Below is a small trained network, with its code and all its weights. Each question gives an input and a class and asks what happens when units are switched off, that is, made to give their printed mean instead of their output.

import numpy as np


def w(rows, s, z=0):
    codes = np.array(rows[::2]) - 128.0
    scale = np.full(codes.shape[1], s)
    scale[-1] = z or s
    return codes * scale


def f(y):
    return y / 2 * (1 + np.tanh(0.7978845608 * (y + 0.044715 * y**3)))


def log_softmax(a):
    a = a - a.max(-1, keepdims=True)
    return a - np.log(np.exp(a).sum(-1, keepdims=True))


def net(x, mask):
    res = np.array(x, float).reshape(1, 4) / 4 @ E
    y = f(res @ A[0][:, :-1].T + A[0][:, -1])
    res = res + np.where(mask, y, B[0][:, -1]) @ B[0][:, :-1]
    return log_softmax(res[-1] @ U[:, :-1].T + U[:, -1])


A, B = {}, {}
E = w([
[144,135,10,184,91,159],'x0',
[56,125,99,82,185,195],'x1',
[137,144,128,106,122,136],'x2',
[148,204,147,204,184,177],'x3',
],0.013)
A[0] = w([
[70,69,105,50,54,58,50],'n1',
[135,112,208,107,159,120,44],'n2',
[9,142,104,95,186,160,125],'n3',
[133,167,124,161,161,136,39],'n4',
[106,75,119,109,107,121,121],'n5',
[134,122,177,109,138,130,28],'n6',
[166,148,138,161,156,108,94],'n7',
[93,146,158,166,117,155,140],'n8',
[83,85,122,79,64,114,132],'n9',
[211,142,172,159,63,61,168],'n10',
[100,104,107,73,86,79,97],'n11',
[122,116,124,94,88,131,67],'n12',
[97,137,213,113,146,104,26],'n13',
[91,124,122,112,133,169,139],'n14',
[99,132,47,133,70,131,15],'n15',
[152,139,21,165,100,136,5],'n16',
[116,72,114,102,127,71,54],'n17',
[79,140,123,119,133,153,165],'n18',
[140,246,199,207,203,183,31],'n19',
[29,120,128,93,143,176,113],'n20',
[83,131,236,94,149,85,29],'n21',
[127,129,137,155,123,96,155],'n22',
[103,128,125,113,148,183,81],'n23',
[174,159,172,152,76,90,145],'n24',
[117,121,162,106,176,85,11],'n25',
[67,95,100,70,201,189,183],'n26',
[197,133,173,153,50,53,167],'n27',
[121,149,168,120,99,124,122],'n28',
],0.013,0.0022)
B[0] = w([
[161,105,145,118,204,202,222],'n1',
[108,136,100,120,61,149,193],'n2',
[119,136,119,141,143,44,213],'n3',
[142,117,147,106,130,156,158],'n4',
[128,146,135,118,167,155,161],'n5',
[113,123,109,141,95,144,159],'n6',
[119,118,123,96,157,119,158],'n7',
[146,140,143,104,143,133,147],'n8',
[139,126,139,128,183,173,188],'n9',
[122,125,122,143,149,40,232],'n10',
[129,115,179,116,162,165,183],'n11',
[123,121,117,151,152,153,147],'n12',
[130,131,112,144,46,151,196],'n13',
[138,141,139,146,119,92,159],'n14',
[121,146,132,114,43,165,186],'n15',
[101,132,114,120,3,155,213],'n16',
[138,124,133,117,162,169,169],'n17',
[118,145,123,126,146,103,156],'n18',
[152,94,154,115,228,230,248],'n19',
[145,145,112,148,138,63,195],'n20',
[89,141,105,112,39,160,227],'n21',
[127,143,143,126,137,109,146],'n22',
[107,123,146,121,123,97,161],'n23',
[104,137,142,136,141,70,196],'n24',
[147,137,115,111,73,141,168],'n25',
[137,125,125,153,133,41,218],'n26',
[129,144,101,141,155,41,233],'n27',
[147,123,136,146,95,122,149],'n28',
],0.025,0.016)
U = w([
[132,139,133,193,133,33,248],'0',
[156,105,169,150,161,192,54],'1',
[102,142,111,161,9,165,90],'2',
],0.013,0.0012)

Each question gives the input, the list of numbers given to net, and the class t.
The units are the neurons (one row each of A and B). Each row of codes is followed by its name. A weight is (code - 128) times the scale printed after its matrix; where a second scale follows, it is the last column's (A, B and U).
mask holds one flag per neuron, in row order. A switched-off neuron (its flag False) gives its mean, the last column of its row in B, instead of its output. The means were averaged over made-up inputs and are rounded, as every weight is.
A unit's drop is (log p(t) with every unit on - log p(t) with that unit switched off) / (log p(t) with every unit on - log p(t) with every unit switched off).
The circuit of an input: a set's keep is (log p(t) with only the set's units on - log p(t) with every unit switched off) / (log p(t) with every unit on - log p(t) with every unit switched off). Starting from the 12 units with the biggest drops (on a tie, the unit counted first), units are removed one at a time, each time the one whose removal leaves the highest keep (on an exact tie, the one counted first), for as long as the keep stays at least 0.8.
circuit, biggest first: the units of the circuit, biggest drop first
top k neurons: the k neurons with the biggest drops, biggest first
drop when u is switched off: that unit's drop, to one decimal
input [5,3,-1,5], class 1: circuit, biggest first	(n19)
input [-1,-6,6,-7], class 1: top 2 neurons	(n1, n11)
input [-7,0,-2,-7], class 1: top 2 neurons	(n1, n9)
input [-8,1,4,7], class 2: top 2 neurons	(n21, n13)
input [4,6,7,-5], class 0: top 3 neurons	(n19, n26, n3)
input [3,7,4,-6], class 0: top 4 neurons	(n26, n3, n19, n20)
input [-7,6,8,1], class 2: top 2 neurons	(n21, n13)
input [7,8,-8,1], class 0: top 2 neurons	(n3, n26)
input [-5,4,5,2], class 2: top 3 neurons	(n21, n27, n10)
input [3,2,-6,0], class 2: top 2 neurons	(n27, n10)
input [3,-6,-8,7], class 1: top 2 neurons	(n19, n26)
input [-8,6,-8,-2], class 2: drop when n21 is switched off	2.0
input [3,-6,1,-8], class 1: drop when n1 is switched off	1.0
input [-8,-6,1,0], class 2: circuit, biggest first	(n21)
input [8,-5,8,-8], class 1: drop when n9 is switched off	0.4
input [-2,-1,0,-2], class 1: drop when n16 is switched off	0.9
